How the nodes are linked:
^: tt->gt, fm->sn, fs->mh, fh->sc, ph->nf, mm->nz, gl->cj, hf->qn, hm->mm, bg->fr, cq->md, th->ph, rf->gl, hr->hr, bp->bb, sc->tr, sq->cq, nf->sg, hp->fb, pp->zr, mj->rd, fj->fl, lj->fm, jg->rj, gp->qm, lt->cn, jh->qr, jq->jj, ml->cq, sn->ml, ls->th, sb->bp, dg->lc, bb->gp, qm->tp, rd->mn, md->lq, lc->qb, nz->rr, zr->bg, tp->mt, rr->zp, jn->cj, mt->hp, cj->dg, cf->lj, fr->lt, gt->fj, qb->nz, mn->sz, ch->tt, qn->fl, tr->jq, qq->ph, lz->sd, lq->mg, zp->lc, bz->rf, dp->rd, qr->cq, jj->nb, sz->sq, nq->qn, gz->mj, fb->hm, cn->lz, nb->jn, mh->pp, fl->qq, sd->gz, tl->jh, sg->hr, rj->tr, mg->ch
%: tt->lq, fm->dp, fs->jn, fh->fb, ph->bb, mm->hp, gl->sc, hf->fm, hm->mt, bg->tt, cq->mn, th->bb, rf->fh, hr->ph, bp->hf, sc->hm, sq->sn, nf->ls, hp->qm, pp->zp, mj->lz, fj->ch, lj->qr, jg->lc, gp->sn, lt->zr, jh->fl, jq->jg, ml->qq, sn->cf, ls->bp, sb->fl, dg->nb, bb->qn, qm->sg, rd->sd, md->sz, lc->jn, nz->dg, zr->fs, tp->hr, rr->sd, jn->jq, mt->gp, cj->jj, cf->th, fr->cj, gt->mg, qb->cj, mn->gz, ch->gt, qn->nq, tr->gl, qq->gt, lz->fj, lq->fr, zp->qb, bz->mm, dp->tl, qr->qr, jj->rj, sz->mj, nq->sb, gz->mj, fb->tp, cn->bg, nb->tr, mh->rr, fl->tt, sd->lt, tl->fj, sg->th, rj->rf, mg->cq

In the rows, zero is written as 53.

The rows follow the links: the fewer symbols apart two nodes are, the more alike their rows tend to be.

Named rows; a name shown again gets a slightly different row:
gp: 68 50 45 72 70 58 41 47 25 71 33 52 41 68 67 77 63 58 44 43 27 50 47 35 54 30 13 32 74 52 78 54 48 73 80 41 48 37 51 43 62 72 65 59 68 23 51 46 59 80 40 70 42 58 47 51 69 65 81 54 45
mm: 52 72 48 68 67 65 62 44 12 72 47 75 39 52 62 57 57 43 63 36 14 76 55 51 32 28 40 11 62 41 72 53 45 66 63 27 33 51 52 53 57 52 55 70 60 40 46 66 75 56 52 68 45 49 72 61 50 66 67 51 19
ph: 73 39 43 50 75 54 46 58 48 59 40 32 45 76 72 78 60 79 34 53 46 35 40 29 71 44 17 59 73 61 68 53 56 68 74 58 54 38 57 39 64 83 53 49 66 31 50 38 46 94 63 59 39 55 34 49 74 54 81 61 61
lj: 67 21 54 71 47 48 21 52 69 53 33 35 56 63 47 77 59 65 36 63 71 29 51 43 69 54 28 72 57 61 54 54 52 61 72 71 74 36 58 43 52 62 70 38 63 37 65 33 36 65 30 56 57 73 19 37 70 55 64 56 87
sg: 71 48 40 60 78 58 48 50 33 66 35 44 41 73 73 80 63 70 40 48 29 45 42 31 61 34 14 44 72 56 76 55 49 72 76 48 47 37 55 44 64 80 55 54 69 27 48 38 53 88 56 64 38 56 38 51 70 60 84 59 46
fm: 68 19 60 62 49 43 24 56 70 48 38 32 58 63 47 75 55 66 34 65 74 25 49 40 73 57 29 74 62 61 50 49 57 59 72 73 75 35 57 41 55 67 67 37 62 39 64 34 35 68 36 54 57 67 24 40 75 57 64 58 88
mj: 41 44 72 82 21 50 29 43 54 55 46 73 58 32 23 49 49 25 66 54 66 58 75 70 37 53 62 43 42 43 41 51 44 49 56 49 68 49 52 57 40 25 78 51 49 54 70 64 53 14 9 59 73 69 59 47 47 63 37 46 67
mg: 48 32 66 70 25 44 29 48 80 44 48 52 67 42 27 51 50 37 55 67 86 40 65 64 59 68 62 75 39 55 35 55 51 44 50 70 78 54 52 56 42 35 73 39 47 63 68 47 41 26 16 50 76 71 37 41 54 53 35 50 87
th: 73 41 40 51 77 53 47 56 50 58 40 31 47 76 74 80 61 79 32 55 43 36 38 32 72 45 18 63 70 64 70 56 54 67 72 61 53 39 57 43 65 83 52 48 65 32 48 34 45 93 63 59 38 56 31 49 72 52 79 60 60
bz: 52 81 45 62 66 68 65 45 18 70 50 76 41 53 65 49 59 44 64 35 15 79 55 55 33 30 46 15 62 42 71 56 45 63 60 27 32 54 48 56 60 52 52 71 56 41 46 66 74 57 56 68 42 47 76 63 46 62 65 50 17
zp: 42 72 53 21 53 53 85 65 68 40 81 53 60 45 56 26 44 58 61 56 63 64 50 66 52 72 92 65 42 55 37 51 63 38 23 57 42 74 54 64 53 45 28 56 38 81 45 65 56 45 91 36 53 35 72 63 36 39 33 55 42
ls: 73 38 40 43 77 53 51 60 56 54 44 27 48 76 75 76 59 83 31 55 48 36 36 32 75 50 23 68 67 64 67 56 56 64 69 63 53 41 57 44 63 83 48 46 66 38 46 33 44 95 72 52 38 52 28 51 70 48 77 61 63
sd: 37 49 70 72 21 50 39 46 63 49 55 71 61 31 22 39 48 25 68 55 73 59 72 74 38 61 75 49 37 44 34 52 47 42 46 53 66 57 52 59 40 22 70 53 45 64 70 65 53 12 19 53 73 65 61 47 44 58 29 45 65
hm: 53 71 47 71 68 66 55 43 15 71 42 70 40 57 65 58 61 42 62 36 15 70 55 50 34 28 31 14 66 45 75 55 45 67 67 28 37 48 47 52 57 56 61 68 60 34 49 62 70 60 43 72 44 50 69 58 54 67 72 49 22
qn: 69 34 42 35 69 47 52 64 73 45 53 24 56 69 68 71 53 84 32 65 65 31 37 39 81 64 40 85 58 69 53 53 59 57 55 73 59 45 60 46 61 79 42 41 60 52 48 30 37 86 76 43 44 53 26 48 66 43 64 64 75

Each walk starts at a row. The symbols on each line, taken left to right, move it on to the next node.
Answer with the node's row; about right is enough.
start 43 40 67 84 21 50 24 43 62 53 43 67 61 36 26 50 53 29 62 58 72 51 72 69 43 57 59 53 40 47 40 57 43 48 56 55 73 49 51 57 39 28 78 45 50 55 71 56 48 17 6 57 73 74 46 41 49 59 36 45 76
% ^ % % ^ %
57 21 64 76 31 44 17 49 74 49 36 48 62 50 34 67 55 50 45 63 80 35 61 55 59 60 44 70 46 56 42 53 45 53 64 67 79 41 58 49 44 47 75 37 57 49 72 40 37 39 19 53 67 77 23 37 62 58 50 54 91
% ^ ^ % ^
48 37 69 89 24 50 18 44 56 56 35 66 56 40 28 57 55 31 58 53 67 48 72 61 44 48 45 45 49 45 46 52 43 53 67 52 72 42 52 52 40 33 81 47 56 42 75 57 48 26 2 63 70 75 48 41 56 65 46 47 73
start 44 42 71 85 21 49 26 44 54 55 43 72 56 34 24 52 52 26 64 54 68 56 72 66 37 52 60 42 44 42 41 51 45 49 59 51 68 47 51 55 40 27 78 50 51 50 73 60 53 17 5 59 73 71 56 45 49 64 37 46 67
^ ^ ^ % ^ ^ %
65 26 61 81 47 49 17 47 48 61 29 45 50 60 45 80 59 53 42 54 58 36 56 40 59 42 19 48 67 53 60 50 48 66 82 58 69 29 57 41 54 60 79 46 66 27 68 41 45 62 17 64 55 73 34 41 73 64 69 54 74
% ^ ^ ^ ^
59 25 65 79 32 49 13 49 68 53 33 47 57 52 36 69 59 50 43 60 75 34 62 50 58 52 32 61 57 53 50 51 49 57 75 66 78 36 55 44 46 50 80 41 61 37 75 44 37 48 13 61 63 74 31 37 68 60 56 53 85
start 54 22 70 63 31 39 26 53 80 43 47 44 65 47 30 60 50 50 48 67 90 31 61 56 65 70 56 77 46 58 34 50 55 48 57 73 80 46 57 51 45 45 71 37 51 60 68 44 35 37 26 47 71 69 32 40 62 56 39 53 92
% % % % %
47 32 71 84 21 47 20 46 62 52 40 64 59 39 25 56 52 33 58 57 74 47 72 62 46 54 53 51 45 47 40 51 46 51 63 57 74 44 55 53 39 31 80 46 54 49 74 55 47 22 7 59 72 77 45 41 56 63 40 49 78
^ % % ^ ^ % ^ %
40 41 73 73 18 44 34 48 67 48 52 68 62 32 22 43 47 29 64 60 78 54 71 69 43 62 72 54 38 46 32 50 50 43 50 57 70 56 54 57 41 25 72 47 45 64 71 61 49 14 18 51 73 67 55 45 46 57 30 48 73
start 58 63 46 75 66 64 49 42 15 74 37 66 40 62 64 67 62 50 55 40 18 64 54 45 40 24 23 18 68 46 78 55 45 71 74 31 43 43 49 50 59 61 63 65 63 28 51 57 67 66 39 73 42 57 61 55 59 66 76 50 29
^ ^ ^ % % ^ ^
63 62 43 73 71 63 46 43 16 75 35 63 40 64 66 69 63 49 53 41 18 61 52 42 44 26 19 23 71 49 78 57 45 70 75 33 42 42 49 48 60 62 65 65 64 26 50 54 66 72 41 71 41 55 57 56 60 65 76 52 33
^ ^ % ^ ^ ^ ^
56 69 48 72 65 65 51 43 14 74 39 70 39 58 63 62 60 45 59 39 16 69 54 47 37 24 29 16 68 45 78 53 46 69 72 28 39 47 48 51 59 57 63 68 62 31 50 62 70 61 41 72 42 54 66 58 55 66 72 49 24
start 73 42 41 50 77 54 48 56 46 58 40 34 47 77 75 78 63 76 34 53 41 35 37 31 73 43 18 58 71 64 72 53 56 69 72 58 53 40 54 42 65 84 51 52 67 34 46 35 50 94 63 58 38 52 35 51 72 54 80 59 57
^ ^ ^ % % ^ ^
63 60 44 71 70 64 46 45 22 71 36 58 40 66 68 70 65 54 48 43 21 57 49 40 47 26 16 28 74 49 81 57 45 71 78 35 46 40 48 45 61 67 64 63 65 23 52 50 64 76 40 73 40 56 55 53 63 64 79 52 35
^ % % % ^ ^ % ^
68 53 42 63 73 61 43 50 32 67 34 47 40 71 73 75 65 66 42 43 27 50 44 36 57 29 13 37 75 55 79 54 49 72 77 43 48 38 53 43 63 76 60 59 70 23 51 45 57 86 52 67 38 54 44 51 69 60 82 56 43
start 71 35 44 38 69 46 50 63 72 46 51 23 57 74 67 70 56 81 32 64 66 27 37 36 82 61 35 85 62 68 57 54 62 57 61 75 62 45 56 44 62 78 48 42 60 48 49 31 38 86 69 46 46 54 24 46 70 45 66 62 75
^ ^ % %
42 37 69 66 23 44 34 50 78 44 54 56 66 39 27 45 45 36 59 65 87 45 68 67 54 71 73 71 37 52 32 53 53 40 45 68 75 56 54 58 42 31 69 44 45 69 68 53 44 19 23 46 76 64 45 44 50 53 29 50 81
% ^ ^ ^ ^ % ^
38 45 72 59 23 44 46 52 73 41 62 65 65 33 25 38 44 34 65 63 81 55 67 71 46 71 83 63 32 49 27 50 54 39 37 62 66 59 56 61 41 27 61 46 40 75 63 59 49 13 34 43 75 61 57 50 43 53 26 50 73
start 57 67 47 74 66 62 50 42 14 75 38 68 39 60 63 65 61 45 56 39 17 66 56 48 40 25 25 16 68 44 77 57 44 70 71 30 41 45 48 50 59 59 63 65 64 29 50 58 69 63 42 72 44 54 61 58 56 66 74 50 27
^ % % ^ % ^ % %
71 35 43 38 74 47 53 62 63 49 51 23 53 73 69 74 54 84 30 59 60 30 35 34 80 59 33 79 64 67 59 52 59 63 61 71 56 45 61 43 62 83 43 43 62 46 46 31 40 90 75 48 42 52 27 48 70 46 70 63 69
^ ^ ^ % % %
74 38 41 45 76 50 50 59 54 55 45 27 49 76 73 78 58 82 31 58 50 32 36 30 77 50 23 68 67 66 66 53 58 65 70 64 55 40 57 41 64 83 50 48 65 39 46 34 43 93 70 53 40 54 30 50 72 50 77 62 64
